Below are the code and all the weights of a small trained network. Each question names an input and a class and asks about switching units off, where a switched-off unit gives its printed mean instead of its output.

import numpy as np


def w(rows, s, z=0):
    codes = np.array(rows[::2]) - 128.0
    scale = np.full(codes.shape[1], s)
    scale[-1] = z or s
    return codes * scale


def norm(h):
    return h / np.sqrt((h * h).mean(-1, keepdims=True) + 1e-5)


def f(y):
    return y / 2 * (1 + np.tanh(0.7978845608 * (y + 0.044715 * y**3)))


def log_softmax(a):
    a = a - a.max(-1, keepdims=True)
    return a - np.log(np.exp(a).sum(-1, keepdims=True))


def net(x, mask):
    res = np.array(x, float).reshape(1, 4) / 4 @ E
    u = 0
    for l in range(4):
        y = f(norm(res) @ A[l][:, :-1].T + A[l][:, -1])
        res = res + np.where(mask[u : u + 4], y, B[l][:, -1]) @ B[l][:, :-1]
        u += 4
    return log_softmax(norm(res)[-1] @ U[:, :-1].T + U[:, -1])


A, B = {}, {}
E = w([
[42,105,105,182,59],'x0',
[103,92,37,108,91],'x1',
[173,144,153,254,155],'x2',
[12,134,105,163,177],'x3',
],0.0084)
A[0] = w([
[171,152,70,131,171,42],'0.n0',
[203,127,128,47,135,78],'0.n1',
[128,166,113,151,173,3],'0.n2',
[119,153,148,116,254,75],'0.n3',
],0.014,0.0035)
B[0] = w([
[240,78,171,154,143,141],'0.n0',
[247,142,173,68,183,253],'0.n1',
[245,90,174,216,143,134],'0.n2',
[99,106,145,143,208,216],'0.n3',
],0.011,0.0059)
A[1] = w([
[160,113,76,255,151,101],'1.n0',
[159,146,170,177,38,66],'1.n1',
[105,134,127,190,65,174],'1.n2',
[224,160,106,162,113,1],'1.n3',
],0.018,0.0023)
B[1] = w([
[124,250,133,105,147,254],'1.n0',
[150,62,141,85,218,191],'1.n1',
[69,150,159,118,124,228],'1.n2',
[124,121,103,131,67,208],'1.n3',
],0.023,0.0084)
A[2] = w([
[225,171,138,53,37,78],'2.n0',
[127,148,248,154,193,163],'2.n1',
[232,151,166,154,193,3],'2.n2',
[174,220,110,81,180,101],'2.n3',
],0.016,0.0025)
B[2] = w([
[159,3,153,143,154,230],'2.n0',
[177,109,89,133,202,224],'2.n1',
[59,191,132,114,37,203],'2.n2',
[145,165,180,138,143,246],'2.n3',
],0.022,0.013)
A[3] = w([
[138,47,96,111,102,182],'3.n0',
[93,134,184,119,191,190],'3.n1',
[254,100,105,43,64,251],'3.n2',
[229,71,101,158,98,151],'3.n3',
],0.017,0.002)
B[3] = w([
[126,186,211,116,114,199],'3.n0',
[171,186,115,97,109,255],'3.n1',
[140,202,175,189,8,250],'3.n2',
[207,116,164,123,87,218],'3.n3',
],0.017,0.0096)
U = w([
[169,86,84,96,199,109],'0',
[106,93,102,212,133,47],'1',
[198,118,187,146,29,188],'2',
[141,252,125,111,192,173],'3',
[29,114,78,119,74,196],'4',
[151,81,56,141,89,2],'5',
],0.018,0.0089)

Each question gives the input, the list of numbers given to net, and the class t.
The units are the neurons (one row each of A and B). Each row of codes is followed by its name. A weight is (code - 128) times the scale printed after its matrix; where a second scale follows, it is the last column's (A, B and U).
mask holds one flag per neuron, layer by layer. A switched-off neuron (its flag False) gives its mean, the last column of its row in B, instead of its output. The means were averaged over made-up inputs and are rounded, as every weight is.
A unit's drop is (log p(t) with every unit on - log p(t) with that unit switched off) / (log p(t) with every unit on - log p(t) with every unit switched off).
The circuit of an input: a set's keep is (log p(t) with only the set's units on - log p(t) with every unit switched off) / (log p(t) with every unit on - log p(t) with every unit switched off). Starting from the 12 units with the biggest drops (on a tie, the unit counted first), units are removed one at a time, each time the one whose removal leaves the highest keep (on an exact tie, the one counted first), for as long as the keep stays at least 0.8.
units of the circuit, in order: the units of the circuit, biggest drop first
top k neurons in layer l: the k neurons of layer l with the biggest drops, biggest first
drop of u: that unit's drop, to one decimal
input [6,-7,7,-3], class 3: units of the circuit, in order	(1.n0)
input [7,-5,3,-7], class 0: units of the circuit, in order	(0.n1; 1.n1)
input [7,1,-1,-6], class 0: units of the circuit, in order	(0.n1; 1.n1; 3.n2)
input [4,-4,-6,0], class 4: top 3 neurons in layer 1	(1.n0; 1.n1; 1.n3)
input [0,-1,-5,8], class 4: top 3 neurons in layer 1	(1.n0; 1.n1; 1.n2)
input [4,-3,-6,2], class 4: top 2 neurons in layer 1	(1.n0; 1.n1)
input [3,-2,-5,2], class 4: top 3 neurons in layer 2	(2.n3; 2.n0; 2.n1)
input [1,-1,-7,4], class 4: top 2 neurons in layer 2	(2.n3; 2.n0)
input [6,-8,-4,-2], class 0: top 2 neurons in layer 1	(1.n0; 1.n1)
input [-6,8,-1,4], class 2: top 2 neurons in layer 1	(1.n2; 1.n0)
input [3,-7,5,-7], class 3: top 2 neurons in layer 1	(1.n1; 1.n0)
input [6,1,0,6], class 4: top 2 neurons in layer 2	(2.n3; 2.n1)
input [5,0,7,-2], class 3: drop of 1.n0	0.3
input [5,-2,5,-1], class 3: drop of 2.n1	0.0
input [7,7,-7,0], class 4: drop of 0.n1	0.5
input [0,8,-8,6], class 4: drop of 1.n0	0.4
input [4,-5,5,0], class 3: top neuron in layer 1	(1.n0)
